Below are the code and all the weights of a small trained network. Each question names an input and a target symbol and asks about switching units off, where a switched-off unit gives its printed mean instead of its output.

import numpy as np


def w(rows, s, z=0):
    codes = np.array(rows[::2]) - 128.0
    scale = np.full(codes.shape[1], s)
    scale[-1] = z or s
    return codes * scale


def f(y):
    return y / 2 * (1 + np.tanh(0.7978845608 * (y + 0.044715 * y**3)))


def softmax(a):
    e = np.exp(a - a.max(-1, keepdims=True))
    return e / e.sum(-1, keepdims=True)


def log_softmax(a):
    a = a - a.max(-1, keepdims=True)
    return a - np.log(np.exp(a).sum(-1, keepdims=True))


def net(x, mask):
    ids = ['ΞΦβδελμτω'.index(c) for c in x.split()]
    T = len(ids)
    res = E[ids] + P[:T]
    u = 0
    for l in range(3):
        r = res
        for j in range(2):
            rows = slice(4 * j, 4 * j + 4)
            q, k, v = (r @ M[l][rows].T for M in (Q, K, V))
            z = softmax(np.where(np.tri(T) > 0, q @ k.T / 4**0.5, -1e9)) @ v
            o = O[l][rows]
            res = res + np.where(mask[u + j], z, o[:, -1]) @ o[:, :-1]
        u += 2
        y = f(res @ A[l][:, :-1].T + A[l][:, -1])
        res = res + np.where(mask[u : u + 8], y, B[l][:, -1]) @ B[l][:, :-1]
        u += 8
    return log_softmax(res[-1] @ U[:, :-1].T + U[:, -1])


Q, K, V, O, A, B = {}, {}, {}, {}, {}, {}
E = w([
[88,116,141,187],'Ξ',
[65,128,103,92],'Φ',
[227,150,66,133],'β',
[73,170,235,145],'δ',
[7,135,57,168],'ε',
[64,117,121,118],'λ',
[97,98,159,144],'μ',
[93,103,176,99],'τ',
[141,171,112,59],'ω',
],0.019)
P = w([
[241,143,82,254],'0',
[198,155,70,220],'1',
[189,145,107,138],'2',
[188,151,122,129],'3',
[176,104,135,82],'4',
[170,51,154,26],'5',
],0.0063)
Q[0] = w([
[162,183,133,50],'0.h0',
[160,165,132,177],'0.h0',
[117,122,97,218],'0.h0',
[157,127,134,19],'0.h0',
[111,105,162,54],'0.h1',
[106,86,204,155],'0.h1',
[152,101,2,127],'0.h1',
[158,99,101,162],'0.h1',
],0.0097)
K[0] = w([
[81,62,155,163],'0.h0',
[158,189,124,70],'0.h0',
[1,173,141,134],'0.h0',
[53,91,65,191],'0.h0',
[102,89,101,181],'0.h1',
[128,98,66,71],'0.h1',
[189,195,187,123],'0.h1',
[89,79,136,26],'0.h1',
],0.0086)
V[0] = w([
[118,183,137,131],'0.h0',
[111,254,48,136],'0.h0',
[108,95,96,208],'0.h0',
[141,206,192,117],'0.h0',
[215,119,162,90],'0.h1',
[170,144,205,193],'0.h1',
[115,5,162,100],'0.h1',
[169,86,119,99],'0.h1',
],0.0097)
O[0] = w([
[105,151,129,35,118],'0.h0',
[100,83,78,67,115],'0.h0',
[39,117,95,195,254],'0.h0',
[70,155,165,54,73],'0.h0',
[117,206,159,107,25],'0.h1',
[117,118,166,189,164],'0.h1',
[142,255,63,149,131],'0.h1',
[135,161,130,110,83],'0.h1',
],0.0071,0.0044)
A[0] = w([
[156,160,117,26,3],'0.n0',
[116,156,153,126,190],'0.n1',
[134,161,139,90,39],'0.n2',
[100,102,103,98,151],'0.n3',
[254,117,133,133,58],'0.n4',
[109,135,160,73,152],'0.n5',
[116,118,185,204,116],'0.n6',
[99,109,171,164,129],'0.n7',
],0.013,0.0029)
B[0] = w([
[204,106,68,77,128],'0.n0',
[191,190,195,142,137],'0.n1',
[94,101,99,132,111],'0.n2',
[205,255,108,226,176],'0.n3',
[26,91,147,161,143],'0.n4',
[138,60,77,206,133],'0.n5',
[145,104,151,106,254],'0.n6',
[167,71,165,181,220],'0.n7',
],0.0082,0.0064)
Q[1] = w([
[180,170,94,198],'1.h0',
[102,1,105,51],'1.h0',
[127,59,55,59],'1.h0',
[58,110,185,46],'1.h0',
[156,145,225,129],'1.h1',
[148,224,46,58],'1.h1',
[195,67,185,207],'1.h1',
[121,104,186,53],'1.h1',
],0.0081)
K[1] = w([
[165,214,210,119],'1.h0',
[40,115,71,217],'1.h0',
[146,100,89,111],'1.h0',
[123,114,187,174],'1.h0',
[129,49,112,94],'1.h1',
[79,101,88,59],'1.h1',
[140,7,43,136],'1.h1',
[120,112,191,157],'1.h1',
],0.011)
V[1] = w([
[96,26,89,149],'1.h0',
[52,210,103,112],'1.h0',
[83,118,127,75],'1.h0',
[128,127,74,105],'1.h0',
[91,219,195,104],'1.h1',
[153,100,191,128],'1.h1',
[197,254,191,106],'1.h1',
[244,167,88,246],'1.h1',
],0.0073)
O[1] = w([
[155,137,127,254,211],'1.h0',
[94,181,211,114,68],'1.h0',
[99,204,123,98,71],'1.h0',
[84,112,159,103,100],'1.h0',
[144,211,72,100,40],'1.h1',
[103,247,110,181,145],'1.h1',
[167,84,132,172,16],'1.h1',
[209,217,214,112,255],'1.h1',
],0.007,0.0099)
A[1] = w([
[165,133,179,165,128],'1.n0',
[134,15,26,104,254],'1.n1',
[47,218,14,191,107],'1.n2',
[164,84,96,70,89],'1.n3',
[121,39,83,196,80],'1.n4',
[7,121,111,39,26],'1.n5',
[158,56,255,72,202],'1.n6',
[191,224,173,210,113],'1.n7',
],0.0066,0.003)
B[1] = w([
[28,2,185,73,215],'1.n0',
[83,193,142,125,145],'1.n1',
[83,181,166,220,151],'1.n2',
[55,110,125,86,116],'1.n3',
[57,123,93,64,192],'1.n4',
[19,82,232,189,120],'1.n5',
[149,134,169,213,207],'1.n6',
[162,38,45,96,255],'1.n7',
],0.0065,0.0093)
Q[2] = w([
[139,134,117,189],'2.h0',
[84,252,109,62],'2.h0',
[190,111,172,123],'2.h0',
[91,127,182,70],'2.h0',
[79,171,127,150],'2.h1',
[149,105,124,158],'2.h1',
[172,101,199,130],'2.h1',
[139,96,133,135],'2.h1',
],0.014)
K[2] = w([
[129,83,155,179],'2.h0',
[54,192,207,149],'2.h0',
[140,1,57,89],'2.h0',
[65,24,117,123],'2.h0',
[108,195,245,82],'2.h1',
[137,77,147,118],'2.h1',
[96,117,103,190],'2.h1',
[188,199,12,114],'2.h1',
],0.0075)
V[2] = w([
[199,148,202,88],'2.h0',
[199,36,47,150],'2.h0',
[12,61,33,16],'2.h0',
[61,126,124,160],'2.h0',
[2,81,222,45],'2.h1',
[42,115,173,137],'2.h1',
[66,146,108,141],'2.h1',
[97,103,108,168],'2.h1',
],0.0081)
O[2] = w([
[121,79,149,96,76],'2.h0',
[177,114,81,35,253],'2.h0',
[255,239,149,153,86],'2.h0',
[127,134,97,175,154],'2.h0',
[190,189,182,140,95],'2.h1',
[169,211,40,122,146],'2.h1',
[194,68,89,140,118],'2.h1',
[155,115,21,132,189],'2.h1',
],0.0055,0.017)
A[2] = w([
[164,101,78,100,73],'2.n0',
[113,88,234,149,157],'2.n1',
[120,237,66,108,236],'2.n2',
[72,57,75,135,163],'2.n3',
[177,148,80,169,112],'2.n4',
[2,127,200,220,41],'2.n5',
[126,45,47,47,4],'2.n6',
[113,236,85,112,203],'2.n7',
],0.0085,0.0026)
B[2] = w([
[157,187,94,198,184],'2.n0',
[108,205,170,98,159],'2.n1',
[172,6,207,133,154],'2.n2',
[64,250,152,82,252],'2.n3',
[64,152,253,216,171],'2.n4',
[255,168,162,75,149],'2.n5',
[242,149,202,64,250],'2.n6',
[196,68,131,112,147],'2.n7',
],0.0069,0.013)
U = w([
[134,141,134,129,147],'Ξ',
[127,28,23,156,253],'Φ',
[161,190,52,107,163],'β',
[117,96,224,108,115],'δ',
[178,253,173,168,84],'ε',
[144,53,103,144,157],'λ',
[172,2,122,181,90],'μ',
[235,147,68,166,43],'τ',
[247,26,26,91,104],'ω',
],0.0074,0.0068)

Each question gives the input, a string of symbols that net reads in full, and the target symbol t.
The units are the heads (4 rows each of Q, K, V and O) and the neurons (one row each of A and B). Each row of codes is followed by its name. A weight is (code - 128) times the scale printed after its matrix; where a second scale follows, it is the last column's (O, A, B and U).
mask holds one flag per unit, layer by layer, with each layer's heads first. A switched-off unit (its flag False) gives its mean, the last column of its rows in O or B, instead of its output. The means were averaged over made-up inputs and are rounded, as every weight is.
A unit's drop is (log p(t) with every unit on - log p(t) with that unit switched off) / (log p(t) with every unit on - log p(t) with every unit switched off).
The circuit of an input: a set's keep is (log p(t) with only the set's units on - log p(t) with every unit switched off) / (log p(t) with every unit on - log p(t) with every unit switched off). Starting from the 12 units with the biggest drops (on a tie, the unit counted first), units are removed one at a time, each time the one whose removal leaves the highest keep (on an exact tie, the one counted first), for as long as the keep stays at least 0.8.
units of the circuit, in order: the units of the circuit, biggest drop first
k most important neurons of layer l: the k neurons of layer l with the biggest drops, biggest first
heads that matter: for each layer, one digit per head in row order, 1 if its drop is at least 0.15 and else 0, layers parted by /
drop of u: that unit's drop, to one decimal
input μ β τ ε Ξ, target ω: units of the circuit, in order	[1.n7; 2.h0; 1.h1]
input τ μ β, target β: heads that matter	11 / 01 / 10
input Ξ μ μ τ ε ε, target ε: heads that matter	00 / 00 / 10
input ε ε τ λ, target τ: units of the circuit, in order	[2.h1; 2.h0; 0.h0]
input μ τ Ξ μ μ τ, target ω: heads that matter	11 / 11 / 10
input τ μ ε Ξ, target δ: heads that matter	11 / 10 / 10
input μ τ ω, target ω: heads that matter	00 / 10 / 00
input Ξ μ μ, target τ: heads that matter	11 / 10 / 11
input μ β τ Ξ μ, target ω: 2 most important neurons of layer 0	[0.n4; 0.n7]
input τ δ δ, target δ: heads that matter	01 / 00 / 11
input ω Ξ μ μ, target ε: 4 most important neurons of layer 1	[1.n3; 1.n1; 1.n7; 1.n4]
input δ τ μ μ, target β: 4 most important neurons of layer 0	[0.n3; 0.n7; 0.n1; 0.n6]
input μ μ ω Ξ, target ω: most important neuron of layer 0	[0.n7]
input ω Ξ μ, target ε: 2 most important neurons of layer 0	[0.n0; 0.n2]
input β τ μ, target Φ: 2 most important neurons of layer 1	[1.n7; 1.n0]
input μ τ λ δ τ μ, target ω: 4 most important neurons of layer 1	[1.n7; 1.n0; 1.n4; 1.n2]
input β Φ ε μ τ, target Φ: heads that matter	01 / 01 / 11
input δ τ μ τ, target β: most important neuron of layer 0	[0.n3]
input ε Φ μ τ λ μ, target μ: 2 most important neurons of layer 1	[1.n4; 1.n6]
input ε μ ε, target μ: 2 most important neurons of layer 2	[2.n2; 2.n7]
input μ μ μ ε λ, target β: 2 most important neurons of layer 2	[2.n3; 2.n2]
input β μ λ λ ε β, target Φ: 2 most important neurons of layer 0	[0.n4; 0.n3]
input β μ μ τ β μ, target Φ: 3 most important neurons of layer 2	[2.n6; 2.n3; 2.n5]
input β τ τ, target Φ: 2 most important neurons of layer 0	[0.n4; 0.n5]
input τ δ Ξ μ, target δ: drop of 2.h1	0.8
input τ Ξ τ, target δ: drop of 0.n7	0.1
input τ μ Ξ μ τ Ξ, target δ: drop of 0.h0	1.0
input ε τ τ, target μ: drop of 1.n6	0.6
